Below are the code and all the weights of a small trained network. Each question names an input and a target symbol and asks about switching units off, where a switched-off unit gives its printed mean instead of its output.

import numpy as np


def w(rows, s, z=0):
    codes = np.array(rows[::2]) - 128.0
    scale = np.full(codes.shape[1], s)
    scale[-1] = z or s
    return codes * scale


def f(y):
    return y / 2 * (1 + np.tanh(0.7978845608 * (y + 0.044715 * y**3)))


def softmax(a):
    e = np.exp(a - a.max(-1, keepdims=True))
    return e / e.sum(-1, keepdims=True)


def log_softmax(a):
    a = a - a.max(-1, keepdims=True)
    return a - np.log(np.exp(a).sum(-1, keepdims=True))


def net(x, mask):
    ids = ['ΠΨΩαβγεζηθξσ'.index(c) for c in x.split()]
    T = len(ids)
    res = E[ids] + P[:T]
    r = res
    for j in range(2):
        rows = slice(2 * j, 2 * j + 2)
        q, k, v = (r @ M[0][rows].T for M in (Q, K, V))
        z = softmax(np.where(np.tri(T) > 0, q @ k.T / 2**0.5, -1e9)) @ v
        o = O[0][rows]
        res = res + np.where(mask[j], z, o[:, -1]) @ o[:, :-1]
    y = f(res @ A[0][:, :-1].T + A[0][:, -1])
    res = res + np.where(mask[2:6], y, B[0][:, -1]) @ B[0][:, :-1]
    return log_softmax(res[-1] @ U[:, :-1].T + U[:, -1])


Q, K, V, O, A, B = {}, {}, {}, {}, {}, {}
E = w([
[171,145,135,101,109,156,108],'Π',
[113,103,187,153,142,133,128],'Ψ',
[149,138,115,44,133,144,82],'Ω',
[124,188,138,161,166,186,99],'α',
[145,85,136,59,104,113,141],'β',
[121,80,92,73,119,121,147],'γ',
[111,99,134,149,127,103,253],'ε',
[108,164,124,120,177,90,85],'ζ',
[135,115,160,122,195,114,163],'η',
[87,161,119,98,163,164,135],'θ',
[211,72,152,177,113,184,129],'ξ',
[176,93,90,137,117,95,179],'σ',
],0.029)
P = w([
[158,3,166,199,222,134,94],'0',
[81,47,68,177,181,146,96],'1',
[66,72,74,151,113,143,127],'2',
[116,95,153,117,124,164,160],'3',
[97,78,127,115,113,184,199],'4',
[104,140,127,116,118,189,125],'5',
[161,156,225,68,81,211,149],'6',
],0.0057)
Q[0] = w([
[188,167,124,135,113,152,198],'H0',
[185,105,92,198,120,177,130],'H0',
[44,154,156,255,162,154,158],'H1',
[155,153,115,68,93,33,225],'H1',
],0.0083)
K[0] = w([
[126,161,134,141,110,25,162],'H0',
[132,111,77,173,113,2,211],'H0',
[72,121,122,169,187,86,171],'H1',
[115,92,47,112,85,146,226],'H1',
],0.0087)
V[0] = w([
[121,113,54,144,60,83,181],'H0',
[63,39,82,70,70,221,116],'H0',
[254,43,90,73,108,194,84],'H1',
[108,121,195,163,196,195,54],'H1',
],0.0057)
O[0] = w([
[154,144,176,145,19,147,109,174],'H0',
[131,72,204,50,75,105,157,169],'H0',
[134,159,70,114,111,116,2,254],'H1',
[98,124,243,53,45,152,93,114],'H1',
],0.008,0.0029)
A[0] = w([
[169,112,194,92,254,28,88,254],'N0',
[91,225,135,77,209,177,151,227],'N1',
[193,121,153,209,54,67,158,118],'N2',
[109,117,175,176,138,125,211,190],'N3',
],0.0074,0.0031)
B[0] = w([
[97,13,82,133,145,150,120,254],'N0',
[147,244,30,5,55,163,176,218],'N1',
[131,239,148,114,217,220,196,240],'N2',
[61,141,147,211,101,1,50,236],'N3',
],0.008,0.0062)
U = w([
[111,69,59,85,178,91,112,192],'Π',
[166,131,142,107,155,94,127,1],'Ψ',
[160,104,136,138,184,146,90,41],'Ω',
[74,91,207,119,137,149,111,195],'α',
[104,127,132,111,173,181,132,113],'β',
[123,179,143,125,136,58,130,196],'γ',
[117,136,102,151,126,151,110,39],'ε',
[145,91,148,179,135,247,111,51],'ζ',
[199,154,74,162,151,155,145,187],'η',
[120,150,127,148,151,146,87,46],'θ',
[131,146,125,165,82,161,99,112],'ξ',
[113,112,112,37,133,93,192,121],'σ',
],0.011,0.0034)

Each question gives the input, a string of symbols that net reads in full, and the target symbol t.
The units are the heads (2 rows each of Q, K, V and O) and the neurons (one row each of A and B). Each row of codes is followed by its name. A weight is (code - 128) times the scale printed after its matrix; where a second scale follows, it is the last column's (O, A, B and U).
mask holds one flag per unit, heads first, then neurons. A switched-off unit (its flag False) gives its mean, the last column of its rows in O or B, instead of its output. The means were averaged over made-up inputs and are rounded, as every weight is.
A unit's drop is (log p(t) with every unit on - log p(t) with that unit switched off) / (log p(t) with every unit on - log p(t) with every unit switched off).
The circuit of an input: a set's keep is (log p(t) with only the set's units on - log p(t) with every unit switched off) / (log p(t) with every unit on - log p(t) with every unit switched off). Starting from all 6 units, units are removed one at a time, each time the one whose removal leaves the highest keep (on an exact tie, the one counted first), for as long as the keep stays at least 0.8.
circuit, biggest first: the units of the circuit, biggest drop first
unit that matters most: the unit with the biggest drop
which heads matter: for each layer, one digit per head in row order, 1 if its drop is at least 0.15 and else 0, layers parted by /
drop when u is switched off: that unit's drop, to one decimal
input η σ Ω η ε, target γ: which heads matter	00
input α α θ, target σ: circuit, biggest first	N1; H1
input ε Ψ ζ β, target Π: unit that matters most	H1
input ε σ ε Ψ Ψ Ψ σ, target η: circuit, biggest first	H1; N2
input Ψ σ σ ζ, target Π: which heads matter	10
input ξ θ σ σ α, target ξ: which heads matter	11
input η ζ β σ ζ θ, target σ: which heads matter	00
input Π σ α σ ε α, target ξ: circuit, biggest first	N1; H0; N2
input Ω γ α, target α: which heads matter	11
input σ σ η β, target Π: which heads matter	01
input α η ε σ ε σ Ω, target Π: circuit, biggest first	H0; N0
input ε σ σ ζ, target Π: which heads matter	00
input Ψ Π η, target Π: which heads matter	10
input ζ ξ η ζ ε ζ Ω, target Π: drop when H0 is switched off	0.5
input Ψ α Ω ζ ε ζ, target σ: drop when H1 is switched off	0.6
input α σ ζ θ σ, target η: drop when N2 is switched off	0.1
input ζ θ Ω σ Ψ ζ, target σ: drop when H0 is switched off	0.1
